Here is a tiny trained network, its code and every weight. The questions are about switching its units off for an input and a target symbol, where a switched-off unit gives its printed mean instead of its output.

import numpy as np


def w(rows, s, z=0):
    codes = np.array(rows[::2]) - 128.0
    scale = np.full(codes.shape[1], s)
    scale[-1] = z or s
    return codes * scale


def f(y):
    return np.maximum(y, 0)


def softmax(a):
    e = np.exp(a - a.max(-1, keepdims=True))
    return e / e.sum(-1, keepdims=True)


def log_softmax(a):
    a = a - a.max(-1, keepdims=True)
    return a - np.log(np.exp(a).sum(-1, keepdims=True))


def net(x, mask):
    ids = ['ΓΛΠΨζθμστφ'.index(c) for c in x.split()]
    T = len(ids)
    res = E[ids] + P[:T]
    u = 0
    for l in range(2):
        r = res
        for j in range(2):
            rows = slice(2 * j, 2 * j + 2)
            q, k, v = (r @ M[l][rows].T for M in (Q, K, V))
            z = softmax(np.where(np.tri(T) > 0, q @ k.T / 2**0.5, -1e9)) @ v
            o = O[l][rows]
            res = res + np.where(mask[u + j], z, o[:, -1]) @ o[:, :-1]
        u += 2
        y = f(res @ A[l][:, :-1].T + A[l][:, -1])
        res = res + np.where(mask[u : u + 12], y, B[l][:, -1]) @ B[l][:, :-1]
        u += 12
    return log_softmax(res[-1] @ U[:, :-1].T + U[:, -1])


Q, K, V, O, A, B = {}, {}, {}, {}, {}, {}
E = w([
[208,198,122,138,49],'Γ',
[109,179,224,117,127],'Λ',
[254,137,131,152,116],'Π',
[171,224,141,204,220],'Ψ',
[60,184,148,227,116],'ζ',
[198,92,207,109,166],'θ',
[179,173,113,74,145],'μ',
[38,172,85,87,103],'σ',
[99,83,95,179,234],'τ',
[181,45,76,173,138],'φ',
],0.012)
P = w([
[198,61,117,30,133],'0',
[122,27,175,31,56],'1',
[104,45,156,56,94],'2',
[136,59,126,70,115],'3',
[130,65,108,95,176],'4',
[105,99,86,117,225],'5',
[135,94,53,137,255],'6',
[118,85,103,114,188],'7',
[97,103,92,135,222],'8',
],0.0033)
Q[0] = w([
[109,124,120,178,81],'0.h1',
[153,204,126,57,125],'0.h1',
[169,112,139,6,96],'0.h2',
[173,85,238,98,128],'0.h2',
],0.017)
K[0] = w([
[146,68,139,75,180],'0.h1',
[103,211,155,112,142],'0.h1',
[161,74,59,60,110],'0.h2',
[248,63,171,86,50],'0.h2',
],0.016)
V[0] = w([
[176,224,195,94,214],'0.h1',
[165,255,240,127,100],'0.h1',
[122,125,218,156,174],'0.h2',
[195,169,130,143,95],'0.h2',
],0.0066)
O[0] = w([
[111,245,158,85,99,242],'0.h1',
[155,253,141,60,160,250],'0.h1',
[95,125,66,154,119,174],'0.h2',
[38,105,126,138,155,185],'0.h2',
],0.0054,0.0022)
A[0] = w([
[107,167,1,134,72,101],'0.n1',
[97,156,106,120,24,42],'0.n2',
[62,116,53,117,112,45],'0.n3',
[86,137,93,96,129,66],'0.n4',
[76,144,177,136,32,7],'0.n5',
[84,73,133,55,78,3],'0.n6',
[202,146,67,145,143,37],'0.n7',
[70,97,153,137,144,32],'0.n8',
[126,141,39,109,201,108],'0.n9',
[182,104,198,60,63,28],'0.n10',
[151,81,46,114,135,36],'0.n11',
[146,151,7,117,95,95],'0.n12',
],0.0074,0.0026)
B[0] = w([
[135,119,219,143,64,231],'0.n1',
[115,156,167,115,198,197],'0.n2',
[202,70,183,131,128,193],'0.n3',
[150,97,186,116,100,163],'0.n4',
[181,101,72,109,194,206],'0.n5',
[144,159,75,198,174,142],'0.n6',
[127,168,70,147,87,193],'0.n7',
[205,161,131,120,108,159],'0.n8',
[121,88,74,26,91,252],'0.n9',
[66,192,71,193,180,251],'0.n10',
[1,205,130,95,87,216],'0.n11',
[152,98,164,103,35,209],'0.n12',
],0.0089,0.0014)
Q[1] = w([
[144,162,1,95,155],'1.h1',
[237,107,82,132,86],'1.h1',
[186,115,169,110,46],'1.h2',
[83,196,164,117,116],'1.h2',
],0.0059)
K[1] = w([
[128,123,247,211,110],'1.h1',
[72,121,221,199,194],'1.h1',
[53,117,72,127,240],'1.h2',
[254,40,118,152,138],'1.h2',
],0.0058)
V[1] = w([
[116,130,21,134,248],'1.h1',
[62,88,184,81,202],'1.h1',
[63,106,65,20,44],'1.h2',
[237,87,163,49,186],'1.h2',
],0.016)
O[1] = w([
[110,132,18,112,211,8],'1.h1',
[52,86,192,108,199,186],'1.h1',
[92,149,81,8,48,68],'1.h2',
[231,56,158,77,155,115],'1.h2',
],0.011,0.0013)
A[1] = w([
[150,137,154,79,162,241],'1.n1',
[153,161,158,73,150,19],'1.n2',
[157,154,143,161,129,81],'1.n3',
[119,99,92,179,74,2],'1.n4',
[155,253,178,78,161,59],'1.n5',
[138,156,111,142,171,181],'1.n6',
[67,103,168,126,135,84],'1.n7',
[158,149,189,127,119,196],'1.n8',
[98,121,127,106,159,242],'1.n9',
[150,133,63,152,122,184],'1.n10',
[113,61,116,170,108,37],'1.n11',
[120,142,168,98,151,172],'1.n12',
],0.012,0.0037)
B[1] = w([
[177,95,106,199,90,203],'1.n1',
[167,44,135,112,125,170],'1.n2',
[132,135,169,111,158,160],'1.n3',
[102,189,155,57,133,147],'1.n4',
[105,65,162,8,185,245],'1.n5',
[109,139,118,147,188,169],'1.n6',
[76,90,121,176,100,164],'1.n7',
[168,210,159,177,115,208],'1.n8',
[120,75,142,175,87,177],'1.n9',
[102,170,71,100,128,155],'1.n10',
[113,120,153,35,173,146],'1.n11',
[105,110,102,177,134,185],'1.n12',
],0.016,0.012)
U = w([
[163,157,169,91,117,117],'Γ',
[74,49,238,155,175,112],'Λ',
[207,163,65,173,152,231],'Π',
[128,108,93,128,244,17],'Ψ',
[38,175,161,206,158,254],'ζ',
[168,77,134,253,161,67],'θ',
[183,52,64,111,117,110],'μ',
[108,86,168,171,2,165],'σ',
[80,46,28,184,137,157],'τ',
[41,101,110,80,96,59],'φ',
],0.0053,0.0049)

Each question gives the input, a string of symbols that net reads in full, and the target symbol t.
The units are the heads (2 rows each of Q, K, V and O) and the neurons (one row each of A and B). Each row of codes is followed by its name. A weight is (code - 128) times the scale printed after its matrix; where a second scale follows, it is the last column's (O, A, B and U).
mask holds one flag per unit, layer by layer, with each layer's heads first. A switched-off unit (its flag False) gives its mean, the last column of its rows in O or B, instead of its output. The means were averaged over made-up inputs and are rounded, as every weight is.
A unit's drop is (log p(t) with every unit on - log p(t) with that unit switched off) / (log p(t) with every unit on - log p(t) with every unit switched off).
The circuit of an input: a set's keep is (log p(t) with only the set's units on - log p(t) with every unit switched off) / (log p(t) with every unit on - log p(t) with every unit switched off). Starting from the 12 units with the biggest drops (on a tie, the unit counted first), units are removed one at a time, each time the one whose removal leaves the highest keep (on an exact tie, the one counted first), for as long as the keep stays at least 0.8.
circuit, biggest first: the units of the circuit, biggest drop first
most important unit: the unit with the biggest drop
k most important neurons: the k neurons with the biggest drops, biggest first
k most important neurons of layer l: the k neurons of layer l with the biggest drops, biggest first
which heads matter: for each layer, one digit per head in row order, 1 if its drop is at least 0.15 and else 0, layers parted by /
drop of u: that unit's drop, to one decimal
input Λ θ μ, target μ: circuit, biggest first -> (1.h2; 1.n2)
input θ μ Λ τ τ Ψ, target τ: most important unit -> 1.h1
input τ Ψ Π, target Π: circuit, biggest first -> (1.n5; 1.h1)
input Λ Λ Γ, target Λ: which heads matter -> 10 / 00
input Γ Γ φ ζ ζ τ θ τ, target τ: circuit, biggest first -> (1.n5; 1.n8; 0.n9)
input Γ Ψ Γ Ψ τ Λ θ ζ τ, target τ: circuit, biggest first -> (1.n8; 1.n5; 0.n9)
input σ φ τ σ Λ σ μ θ, target σ: circuit, biggest first -> (1.h2; 1.n5; 0.h1)
input Γ σ ζ ζ Π, target ζ: circuit, biggest first -> (1.h2; 1.n2)
input σ τ Π Π Π ζ μ Λ φ, target φ: which heads matter -> 10 / 00
input τ φ θ, target τ: 3 most important neurons -> (0.n11; 1.n8; 1.n5)
input ζ ζ Λ θ, target ζ: circuit, biggest first -> (1.h2; 1.n5; 1.n2)
input σ σ Λ, target σ: circuit, biggest first -> (1.h1; 1.h2; 0.n1)
input τ μ φ, target φ: circuit, biggest first -> (0.h1; 0.n11; 1.h2; 1.n4)
input τ τ Ψ Ψ Γ, target Ψ: which heads matter -> 10 / 10
input Λ θ μ Ψ, target Ψ: most important unit -> 0.n10
input μ Λ Γ φ Ψ ζ Γ μ, target μ: which heads matter -> 00 / 00
input Λ σ ζ θ, target θ: 2 most important neurons -> (1.n5; 0.n11)
input Π ζ τ ζ Π σ Ψ, target Ψ: which heads matter -> 00 / 10
input σ ζ Ψ σ, target σ: 2 most important neurons of layer 0 -> (0.n10; 0.n1)
input Π τ Π Π, target Π: 2 most important neurons -> (1.n5; 1.n10)
input ζ Π Λ σ ζ Λ ζ, target ζ: most important neuron of layer 1 -> (1.n5)
input ζ Λ Π, target ζ: 2 most important neurons of layer 0 -> (0.n9; 0.n10)
input Γ Γ Γ Λ Γ Λ σ, target Γ: drop of 1.n2 -> 0.0
input μ σ σ, target σ: drop of 0.n8 -> 0.0
input μ Λ τ ζ Π σ Γ, target Γ: drop of 1.n8 -> 0.1
input φ Π μ Γ, target Γ: drop of 0.h2 -> -0.1
input ζ Λ ζ, target ζ: most important neuron of layer 1 -> (1.n2)
